Here is a tiny trained network, its code and every weight. The questions are about switching its units off for an input and a class, where a switched-off unit gives its printed mean instead of its output.

import numpy as np


def w(rows, s, z=0):
    codes = np.array(rows[::2]) - 128.0
    scale = np.full(codes.shape[1], s)
    scale[-1] = z or s
    return codes * scale


def f(y):
    return np.maximum(y, 0)


def log_softmax(a):
    a = a - a.max(-1, keepdims=True)
    return a - np.log(np.exp(a).sum(-1, keepdims=True))


def net(x, mask):
    res = np.array(x, float).reshape(1, 5) / 4 @ E
    y = f(res @ A[0][:, :-1].T + A[0][:, -1])
    res = res + np.where(mask, y, B[0][:, -1]) @ B[0][:, :-1]
    return log_softmax(res[-1] @ U[:, :-1].T + U[:, -1])


A, B = {}, {}
E = w([
[57,165,201,171,115,198],'x0',
[45,160,1,85,89,177],'x1',
[138,236,106,226,50,63],'x2',
[187,158,159,42,23,168],'x3',
[96,20,129,164,40,115],'x4',
],0.009)
A[0] = w([
[97,39,112,114,229,122,83],'neuron 0',
[211,111,39,68,131,17,171],'neuron 1',
[93,74,119,139,217,151,82],'neuron 2',
[147,87,178,2,109,178,105],'neuron 3',
[56,36,75,171,96,97,130],'neuron 4',
[221,103,180,121,117,83,127],'neuron 5',
[100,182,119,130,244,105,123],'neuron 6',
[196,107,242,201,180,87,84],'neuron 7',
[101,183,138,129,231,101,122],'neuron 8',
[169,195,92,149,74,63,54],'neuron 9',
[70,101,170,65,159,173,48],'neuron 10',
[183,90,158,29,115,218,110],'neuron 11',
[13,142,176,196,183,151,119],'neuron 12',
[106,161,87,235,140,72,84],'neuron 13',
[55,136,48,126,98,184,1],'neuron 14',
[144,109,218,156,151,71,52],'neuron 15',
[190,101,191,172,147,109,7],'neuron 16',
[147,78,56,145,180,32,109],'neuron 17',
[117,103,129,75,169,125,43],'neuron 18',
[90,191,221,154,69,245,106],'neuron 19',
[188,193,142,52,143,158,167],'neuron 20',
[96,157,45,122,104,156,32],'neuron 21',
[123,146,95,215,161,95,63],'neuron 22',
[108,72,130,160,100,98,124],'neuron 23',
[130,74,179,118,45,122,104],'neuron 24',
[34,146,3,66,125,98,54],'neuron 25',
[55,16,151,193,109,49,101],'neuron 26',
[148,198,150,107,41,78,99],'neuron 27',
[150,198,158,174,65,131,82],'neuron 28',
[89,170,214,93,63,178,108],'neuron 29',
[75,75,162,137,74,137,103],'neuron 30',
[98,75,123,136,117,100,101],'neuron 31',
[164,161,98,189,91,65,78],'neuron 32',
],0.009,0.0029)
B[0] = w([
[102,95,178,174,142,80,249],'neuron 0',
[183,57,174,180,124,255,245],'neuron 1',
[137,118,218,183,122,65,217],'neuron 2',
[117,98,172,170,136,66,242],'neuron 3',
[159,178,108,78,70,122,239],'neuron 4',
[68,184,115,107,165,195,208],'neuron 5',
[199,184,93,68,36,80,214],'neuron 6',
[62,170,138,85,165,170,248],'neuron 7',
[176,200,79,81,40,129,206],'neuron 8',
[132,88,168,130,178,92,195],'neuron 9',
[114,113,165,122,142,68,197],'neuron 10',
[117,132,183,173,131,73,239],'neuron 11',
[207,68,170,228,95,194,226],'neuron 12',
[115,105,163,184,155,66,211],'neuron 13',
[59,173,158,88,169,149,206],'neuron 14',
[60,157,125,68,174,168,201],'neuron 15',
[85,185,128,88,202,171,190],'neuron 16',
[160,104,182,157,96,169,227],'neuron 17',
[114,106,174,135,178,87,173],'neuron 18',
[180,86,127,154,130,179,234],'neuron 19',
[181,185,81,113,52,97,213],'neuron 20',
[78,137,177,92,169,151,191],'neuron 21',
[132,116,182,175,126,108,190],'neuron 22',
[165,186,99,59,73,110,189],'neuron 23',
[130,163,103,88,92,112,200],'neuron 24',
[65,152,176,89,161,176,238],'neuron 25',
[165,160,99,64,98,124,254],'neuron 26',
[107,101,166,154,120,48,202],'neuron 27',
[115,92,142,152,185,74,195],'neuron 28',
[160,98,163,164,97,156,210],'neuron 29',
[167,154,91,73,84,109,194],'neuron 30',
[181,150,142,89,106,107,177],'neuron 31',
[116,81,157,115,152,106,191],'neuron 32',
],0.008,0.0092)
U = w([
[32,170,122,91,163,180,82],'0',
[112,85,136,156,146,10,65],'1',
[162,132,124,139,95,100,254],'2',
[209,195,94,69,67,96,83],'3',
[195,59,126,166,120,239,120],'4',
[135,113,72,139,126,130,180],'5',
],0.012,0.0084)

Each question gives the input, the list of numbers given to net, and the class t.
The units are the neurons (one row each of A and B). Each row of codes is followed by its name. A weight is (code - 128) times the scale printed after its matrix; where a second scale follows, it is the last column's (A, B and U).
mask holds one flag per neuron, in row order. A switched-off neuron (its flag False) gives its mean, the last column of its row in B, instead of its output. The means were averaged over made-up inputs and are rounded, as every weight is.
A unit's drop is (log p(t) with every unit on - log p(t) with that unit switched off) / (log p(t) with every unit on - log p(t) with every unit switched off).
The circuit of an input: a set's keep is (log p(t) with only the set's units on - log p(t) with every unit switched off) / (log p(t) with every unit on - log p(t) with every unit switched off). Starting from the 12 units with the biggest drops (on a tie, the unit counted first), units are removed one at a time, each time the one whose removal leaves the highest keep (on an exact tie, the one counted first), for as long as the keep stays at least 0.8.
circuit, biggest first: the units of the circuit, biggest drop first
unit that matters most: the unit with the biggest drop
top k neurons: the k neurons with the biggest drops, biggest first
drop of u: that unit's drop, to one decimal
input [1,-5,-5,4,0], class 0: unit that matters most => neuron 5
input [8,4,-4,1,-4], class 4: top 2 neurons => [neuron 19; neuron 12]
input [5,-7,-8,-3,2], class 1: top 4 neurons => [neuron 2; neuron 0; neuron 10; neuron 25]
input [4,7,-8,7,5], class 1: top 3 neurons => [neuron 3; neuron 11; neuron 10]
input [4,5,-3,-1,7], class 3: circuit, biggest first => [neuron 4; neuron 30]
input [-7,-4,-7,3,0], class 1: top 2 neurons => [neuron 3; neuron 11]
input [6,-6,-2,-3,-8], class 3: top 2 neurons => [neuron 6; neuron 8]
input [7,-1,-7,1,-6], class 1: circuit, biggest first => [neuron 10; neuron 3]
input [7,-2,-5,8,-6], class 2: top 2 neurons => [neuron 20; neuron 1]
input [0,0,5,-4,7], class 3: top 2 neurons => [neuron 26; neuron 4]
input [-1,4,1,-4,1], class 0: top 2 neurons => [neuron 25; neuron 14]
input [-8,4,-8,-5,-8], class 1: top 2 neurons => [neuron 0; neuron 2]
input [5,-6,-6,2,7], class 3: top 2 neurons => [neuron 30; neuron 26]
input [6,-2,-4,-5,-6], class 3: circuit, biggest first => [neuron 6]
input [8,-1,-8,1,-1], class 1: top 4 neurons => [neuron 10; neuron 1; neuron 3; neuron 11]
input [-2,2,-8,-8,-4], class 1: top 2 neurons => [neuron 0; neuron 2]
input [-6,-1,-3,-5,3], class 4: top 2 neurons => [neuron 1; neuron 17]
input [7,-1,6,6,1], class 4: top 2 neurons => [neuron 19; neuron 29]
input [-3,7,7,-3,8], class 3: top 2 neurons => [neuron 4; neuron 26]
input [7,3,-5,2,0], class 4: circuit, biggest first => [neuron 19]
input [-5,1,5,0,7], class 3: drop of neuron 3 => 0.2
input [6,-1,-7,3,7], class 1: drop of neuron 27 => -0.1
input [2,7,4,-3,8], class 3: drop of neuron 7 => 0.4
input [-5,-7,-5,-8,3], class 2: drop of neuron 23 => 0.3
